Here is a tiny trained network, its code and every weight. The questions are about switching its units off for an input and a class, where a switched-off unit gives its printed mean instead of its output.

import numpy as np


def w(rows, s, z=0):
    codes = np.array(rows[::2]) - 128.0
    scale = np.full(codes.shape[1], s)
    scale[-1] = z or s
    return codes * scale


def f(y):
    return y / 2 * (1 + np.tanh(0.7978845608 * (y + 0.044715 * y**3)))


def log_softmax(a):
    a = a - a.max(-1, keepdims=True)
    return a - np.log(np.exp(a).sum(-1, keepdims=True))


def net(x, mask):
    res = np.array(x, float).reshape(1, 6) / 4 @ E
    y = f(res @ A[0][:, :-1].T + A[0][:, -1])
    res = res + np.where(mask, y, B[0][:, -1]) @ B[0][:, :-1]
    return log_softmax(res[-1] @ U[:, :-1].T + U[:, -1])


A, B = {}, {}
E = w([
[162,174,98,109,54,14,114,40,74,134,56,153],'x0',
[229,77,70,160,122,102,8,152,112,52,188,139],'x1',
[75,111,182,161,178,74,24,186,161,172,57,226],'x2',
[104,218,131,96,81,142,10,126,173,192,177,77],'x3',
[61,162,2,222,118,165,152,116,97,169,168,205],'x4',
[98,75,66,58,190,52,139,70,233,138,169,134],'x5',
],0.0066)
A[0] = w([
[102,110,157,135,205,114,61,207,146,177,71,194,61],'neuron 1',
[109,188,152,109,116,167,51,132,168,183,214,106,108],'neuron 2',
[164,183,117,120,45,15,111,31,80,113,67,150,4],'neuron 3',
[118,182,122,114,44,109,60,116,164,209,145,74,77],'neuron 4',
[127,133,171,165,152,123,62,157,159,188,81,205,86],'neuron 5',
[105,99,173,143,149,113,76,144,121,163,108,204,11],'neuron 6',
[155,157,181,201,42,156,140,196,30,142,93,139,79],'neuron 7',
[159,100,219,54,111,107,129,125,139,94,108,66,67],'neuron 8',
[72,132,161,105,132,166,190,80,147,194,71,111,91],'neuron 9',
[72,165,193,114,158,140,192,120,149,209,75,120,85],'neuron 10',
[111,193,127,97,74,122,46,100,157,178,142,79,101],'neuron 11',
[163,153,111,93,38,44,122,30,79,136,35,164,18],'neuron 12',
[188,144,92,106,56,164,202,89,72,103,195,14,76],'neuron 13',
[59,168,191,110,155,159,192,129,140,176,84,105,77],'neuron 14',
[121,97,93,97,172,67,151,84,210,146,169,149,62],'neuron 15',
[114,106,192,155,180,255,138,234,115,130,203,119,25],'neuron 16',
[136,169,201,168,47,199,139,199,41,97,82,131,59],'neuron 17',
[82,127,160,163,116,89,93,188,158,125,92,204,63],'neuron 18',
[226,76,56,151,118,99,41,149,102,89,171,148,87],'neuron 19',
[158,159,183,200,87,216,129,195,93,108,90,96,95],'neuron 20',
[137,99,92,83,61,227,188,119,129,96,199,86,43],'neuron 21',
[102,170,155,122,117,123,183,125,162,208,92,95,62],'neuron 22',
[162,56,115,141,190,115,216,96,97,63,99,196,87],'neuron 23',
[49,168,38,214,112,141,126,93,92,171,185,189,42],'neuron 24',
[110,73,73,91,184,89,136,84,198,146,155,112,77],'neuron 25',
[112,220,120,70,83,136,79,141,164,172,191,100,102],'neuron 26',
[73,146,55,198,124,181,149,148,128,165,187,217,32],'neuron 27',
[98,155,23,184,75,172,157,82,116,171,162,190,65],'neuron 28',
[161,125,214,77,131,105,99,139,180,104,102,62,107],'neuron 29',
[97,96,92,92,211,156,141,175,209,121,197,113,82],'neuron 30',
[168,74,138,181,141,87,225,107,122,58,72,183,73],'neuron 31',
[72,91,164,159,166,85,71,176,110,174,89,201,40],'neuron 32',
[113,83,192,127,200,220,135,195,185,105,199,100,13],'neuron 33',
[69,70,90,54,168,64,161,50,205,127,175,135,65],'neuron 34',
[56,183,169,113,119,163,202,64,141,193,108,172,98],'neuron 35',
[171,110,82,94,85,154,196,86,100,100,174,78,49],'neuron 36',
[165,112,204,80,160,111,124,160,143,109,92,32,79],'neuron 37',
[156,112,225,102,129,102,113,120,129,103,94,75,36],'neuron 38',
[198,89,86,180,140,114,23,168,158,39,167,125,86],'neuron 39',
[164,110,227,64,118,111,114,116,128,87,99,93,90],'neuron 40',
[147,34,149,124,164,122,219,141,76,84,70,186,108],'neuron 41',
[133,148,80,124,129,143,158,102,114,88,147,53,26],'neuron 42',
[134,137,100,131,104,189,181,54,119,114,211,25,86],'neuron 43',
[75,174,146,90,136,111,199,116,154,179,50,102,85],'neuron 44',
[117,108,159,152,159,91,84,159,169,143,85,198,48],'neuron 45',
],0.0063,0.003)
B[0] = w([
[136,214,202,56,94,79,215,151,199,122,131,137,238],'neuron 1',
[112,137,103,204,211,155,128,181,133,108,113,64,239],'neuron 2',
[61,19,82,159,27,163,193,149,249,122,44,111,212],'neuron 3',
[95,139,109,178,212,160,130,205,133,109,123,62,212],'neuron 4',
[140,178,171,86,117,80,197,130,161,120,130,110,223],'neuron 5',
[111,179,154,59,125,119,168,130,171,118,143,118,178],'neuron 6',
[64,132,102,98,105,68,55,66,58,157,150,75,238],'neuron 7',
[184,115,76,100,173,149,161,132,69,194,157,197,218],'neuron 8',
[160,108,141,139,128,173,76,114,134,46,185,157,216],'neuron 9',
[156,107,141,133,113,173,91,91,126,54,174,161,230],'neuron 10',
[90,145,119,209,209,159,128,201,115,94,88,78,217],'neuron 11',
[56,35,70,176,41,160,189,134,255,145,55,104,214],'neuron 12',
[133,207,214,60,126,78,183,117,189,122,125,142,254],'neuron 13',
[159,110,136,152,91,181,86,102,126,63,180,156,225],'neuron 14',
[53,142,121,90,97,62,64,73,38,156,147,76,205],'neuron 15',
[60,24,69,150,38,120,163,125,191,142,58,91,242],'neuron 16',
[68,138,94,93,121,58,53,56,72,148,189,69,246],'neuron 17',
[138,178,182,76,119,89,213,120,145,128,141,132,199],'neuron 18',
[170,122,161,121,93,200,88,91,120,32,216,174,233],'neuron 19',
[49,129,94,104,93,32,49,50,67,161,128,71,235],'neuron 20',
[123,163,176,100,102,92,198,136,161,120,112,145,215],'neuron 21',
[147,123,144,128,118,177,93,129,113,88,161,128,185],'neuron 22',
[110,180,120,182,230,161,107,187,117,112,132,42,217],'neuron 23',
[200,93,82,79,185,168,137,142,85,220,145,221,239],'neuron 24',
[65,146,113,88,85,53,58,53,51,153,137,73,209],'neuron 25',
[117,164,117,175,198,149,123,176,120,111,110,65,222],'neuron 26',
[172,105,67,88,166,149,156,144,128,191,137,182,220],'neuron 27',
[181,109,83,89,186,159,165,125,111,187,137,191,226],'neuron 28',
[170,115,51,131,192,158,163,125,84,191,153,186,229],'neuron 29',
[62,64,98,126,53,93,119,95,130,148,82,89,212],'neuron 30',
[108,170,95,182,200,149,128,199,122,111,113,73,213],'neuron 31',
[128,193,194,64,115,93,211,131,155,129,123,137,222],'neuron 32',
[89,33,74,166,38,152,179,136,210,141,63,120,228],'neuron 33',
[72,141,121,116,106,74,62,78,41,153,146,69,244],'neuron 34',
[188,113,140,151,126,152,96,107,123,65,205,164,232],'neuron 35',
[115,194,193,78,123,87,195,148,161,113,127,142,197],'neuron 36',
[176,108,59,102,173,141,150,121,107,198,150,198,223],'neuron 37',
[159,107,98,69,170,151,160,142,87,203,158,183,188],'neuron 38',
[175,103,156,145,105,176,87,94,137,37,209,181,241],'neuron 39',
[167,114,60,99,177,156,147,121,96,210,155,203,213],'neuron 40',
[98,157,117,194,231,148,103,200,99,105,104,58,229],'neuron 41',
[126,168,159,102,129,107,176,137,141,130,131,147,156],'neuron 42',
[159,188,212,62,110,78,197,158,174,121,111,138,237],'neuron 43',
[172,94,150,158,87,185,72,94,121,59,202,150,216],'neuron 44',
[140,182,179,94,124,105,167,123,165,118,126,106,197],'neuron 45',
],0.0064,0.0058)
U = w([
[148,211,209,77,110,97,189,142,165,124,134,145,117],'0',
[188,103,67,106,173,161,144,138,88,233,149,212,104],'1',
[94,37,88,159,46,151,155,141,189,132,89,112,132],'2',
[86,141,117,107,99,73,51,71,50,151,153,79,124],'3',
[186,111,155,146,104,189,75,108,123,1,197,171,120],'4',
[118,172,117,195,222,158,121,216,113,99,123,63,114],'5',
[187,143,175,169,125,130,94,143,110,124,101,152,254],'6',
],0.011,0.0054)

Each question gives the input, the list of numbers given to net, and the class t.
The units are the neurons (one row each of A and B). Each row of codes is followed by its name. A weight is (code - 128) times the scale printed after its matrix; where a second scale follows, it is the last column's (A, B and U).
mask holds one flag per neuron, in row order. A switched-off neuron (its flag False) gives its mean, the last column of its row in B, instead of its output. The means were averaged over made-up inputs and are rounded, as every weight is.
A unit's drop is (log p(t) with every unit on - log p(t) with that unit switched off) / (log p(t) with every unit on - log p(t) with every unit switched off).
The circuit of an input: a set's keep is (log p(t) with only the set's units on - log p(t) with every unit switched off) / (log p(t) with every unit on - log p(t) with every unit switched off). Starting from the 12 units with the biggest drops (on a tie, the unit counted first), units are removed one at a time, each time the one whose removal leaves the highest keep (on an exact tie, the one counted first), for as long as the keep stays at least 0.8.
circuit, biggest first: the units of the circuit, biggest drop first
most important unit: the unit with the biggest drop
top k neurons: the k neurons with the biggest drops, biggest first
drop of u: that unit's drop, to one decimal
input [7,7,-5,0,7,1], class 1: top 4 neurons : [neuron 24; neuron 28; neuron 16; neuron 33]
input [7,-7,-4,-7,3,-3], class 2: circuit, biggest first : [neuron 12]
input [7,7,-7,-6,5,-2], class 0: top 2 neurons : [neuron 13; neuron 36]
input [4,5,4,-1,-5,-4], class 1: circuit, biggest first : [neuron 40; neuron 38]
input [-5,0,-4,-1,-5,-2], class 1: circuit, biggest first : [neuron 37; neuron 8]
input [-7,-7,1,4,5,5], class 2: top 3 neurons : [neuron 30; neuron 33; neuron 16]
input [-5,8,1,-1,-2,8], class 3: top 2 neurons : [neuron 25; neuron 15]
input [-5,3,0,2,-7,-8], class 3: top 4 neurons : [neuron 20; neuron 17; neuron 7; neuron 24]
input [-8,0,-7,3,1,6], class 2: top 2 neurons : [neuron 33; neuron 30]
input [4,5,-7,-8,6,-5], class 5: top 3 neurons : [neuron 23; neuron 31; neuron 41]
input [-4,-7,0,-8,-3,1], class 5: top 3 neurons : [neuron 41; neuron 23; neuron 31]
input [6,-8,-7,2,6,-5], class 4: top 2 neurons : [neuron 35; neuron 44]
input [-5,3,-8,7,-4,-1], class 0: top 2 neurons : [neuron 13; neuron 43]
input [-8,1,4,-7,-2,-4], class 2: most important unit : neuron 16
input [8,7,0,0,-4,2], class 2: top 2 neurons : [neuron 3; neuron 12]
input [-6,-4,-3,-3,2,-5], class 2: top 2 neurons : [neuron 16; neuron 33]
input [4,-8,-3,3,-8,7], class 1: top 4 neurons : [neuron 8; neuron 29; neuron 40; neuron 37]
input [6,8,-5,1,7,6], class 4: top 2 neurons : [neuron 19; neuron 39]
input [-3,-8,-1,8,-6,-3], class 4: drop of neuron 10 : 0.3
input [-8,3,-1,8,3,5], class 2: circuit, biggest first : [neuron 33]
input [5,3,-2,-3,-8,-6], class 1: drop of neuron 27 : 0.0
input [-5,-8,2,-8,7,7], class 4: drop of neuron 37 : 0.1
input [0,-7,-6,3,2,8], class 3: drop of neuron 15 : 0.4
